Below is a small trained network, with its code and all its weights. Each question gives an input and a class and asks what happens when units are switched off, that is, made to give their printed mean instead of their output.

import numpy as np


def w(rows, s, z=0):
    codes = np.array(rows[::2]) - 128.0
    scale = np.full(codes.shape[1], s)
    scale[-1] = z or s
    return codes * scale


def f(y):
    return np.maximum(y, 0)


def log_softmax(a):
    a = a - a.max(-1, keepdims=True)
    return a - np.log(np.exp(a).sum(-1, keepdims=True))


def net(x, mask):
    res = np.array(x, float).reshape(1, 6) / 4 @ E
    y = f(res @ A[0][:, :-1].T + A[0][:, -1])
    res = res + np.where(mask, y, B[0][:, -1]) @ B[0][:, :-1]
    return log_softmax(res[-1] @ U[:, :-1].T + U[:, -1])


A, B = {}, {}
E = w([
[130,127,130],'x0',
[128,127,131],'x1',
[127,130,130],'x2',
[127,123,132],'x3',
[196,104,11],'x4',
[7,130,69],'x5',
],0.011)
A[0] = w([
[233,122,197,128],'N0',
[92,166,242,65],'N1',
[60,171,239,69],'N2',
[115,133,165,80],'N3',
[226,105,212,34],'N4',
[153,174,142,253],'N5',
[32,93,47,87],'N6',
[236,84,139,75],'N7',
[255,192,201,134],'N8',
],0.0084,0.011)
B[0] = w([
[77,156,121,195],'N0',
[189,137,19,171],'N1',
[161,138,79,181],'N2',
[142,131,140,134],'N3',
[116,167,167,160],'N4',
[115,8,133,250],'N5',
[131,195,138,185],'N6',
[127,185,115,166],'N7',
[83,150,99,208],'N8',
],0.014,0.011)
U = w([
[42,254,141,83],'0',
[80,90,122,183],'1',
[94,101,133,220],'2',
[85,100,129,187],'3',
[215,171,78,102],'4',
[83,98,144,170],'5',
[153,99,215,2],'6',
],0.015,0.0086)

Each question gives the input, the list of numbers given to net, and the class t.
The units are the neurons (one row each of A and B). Each row of codes is followed by its name. A weight is (code - 128) times the scale printed after its matrix; where a second scale follows, it is the last column's (A, B and U).
mask holds one flag per neuron, in row order. A switched-off neuron (its flag False) gives its mean, the last column of its row in B, instead of its output. The means were averaged over made-up inputs and are rounded, as every weight is.
A unit's drop is (log p(t) with every unit on - log p(t) with that unit switched off) / (log p(t) with every unit on - log p(t) with every unit switched off).
The circuit of an input: a set's keep is (log p(t) with only the set's units on - log p(t) with every unit switched off) / (log p(t) with every unit on - log p(t) with every unit switched off). Starting from all 9 units, units are removed one at a time, each time the one whose removal leaves the highest keep (on an exact tie, the one counted first), for as long as the keep stays at least 0.8.
circuit, biggest first: the units of the circuit, biggest drop first
most important unit: the unit with the biggest drop
k most important neurons: the k neurons with the biggest drops, biggest first
drop when u is switched off: that unit's drop, to one decimal
input [3,-6,-1,-1,2,7], class 0: most important unit : N6
input [7,0,1,-3,3,8], class 0: 2 most important neurons : (N6; N5)
input [-2,1,2,-5,5,-2], class 3: 3 most important neurons : (N1; N2; N6)
input [-1,-3,-1,-2,-5,-8], class 0: 4 most important neurons : (N0; N8; N4; N7)
input [-7,8,5,7,8,-3], class 2: circuit, biggest first : (N1; N2)
input [-7,-5,7,4,7,-6], class 1: circuit, biggest first : (N1; N0; N8)
input [5,-1,5,-1,-5,-6], class 0: 2 most important neurons : (N0; N8)
input [-8,0,2,-3,8,6], class 4: 3 most important neurons : (N6; N0; N5)
input [0,-2,-5,3,-7,-8], class 0: 3 most important neurons : (N0; N8; N4)
input [4,-6,3,-5,6,-6], class 0: circuit, biggest first : (N7; N0; N8)
input [8,-2,-6,-3,-8,6], class 4: circuit, biggest first : (N1; N2)
input [-5,-4,-7,-1,2,-5], class 1: 2 most important neurons : (N5; N6)
input [1,-1,-8,2,1,8], class 0: 2 most important neurons : (N6; N5)
input [-7,5,-8,1,5,-4], class 1: most important neuron : (N1)
input [-4,-6,-1,-7,4,8], class 0: 2 most important neurons : (N6; N5)
input [-4,4,7,-3,-8,7], class 4: drop when N8 is switched off : 0.1
input [1,-7,-4,-6,-8,-6], class 4: drop when N1 is switched off : 1.7
input [-2,0,-1,-1,8,-8], class 0: drop when N7 is switched off : 0.2
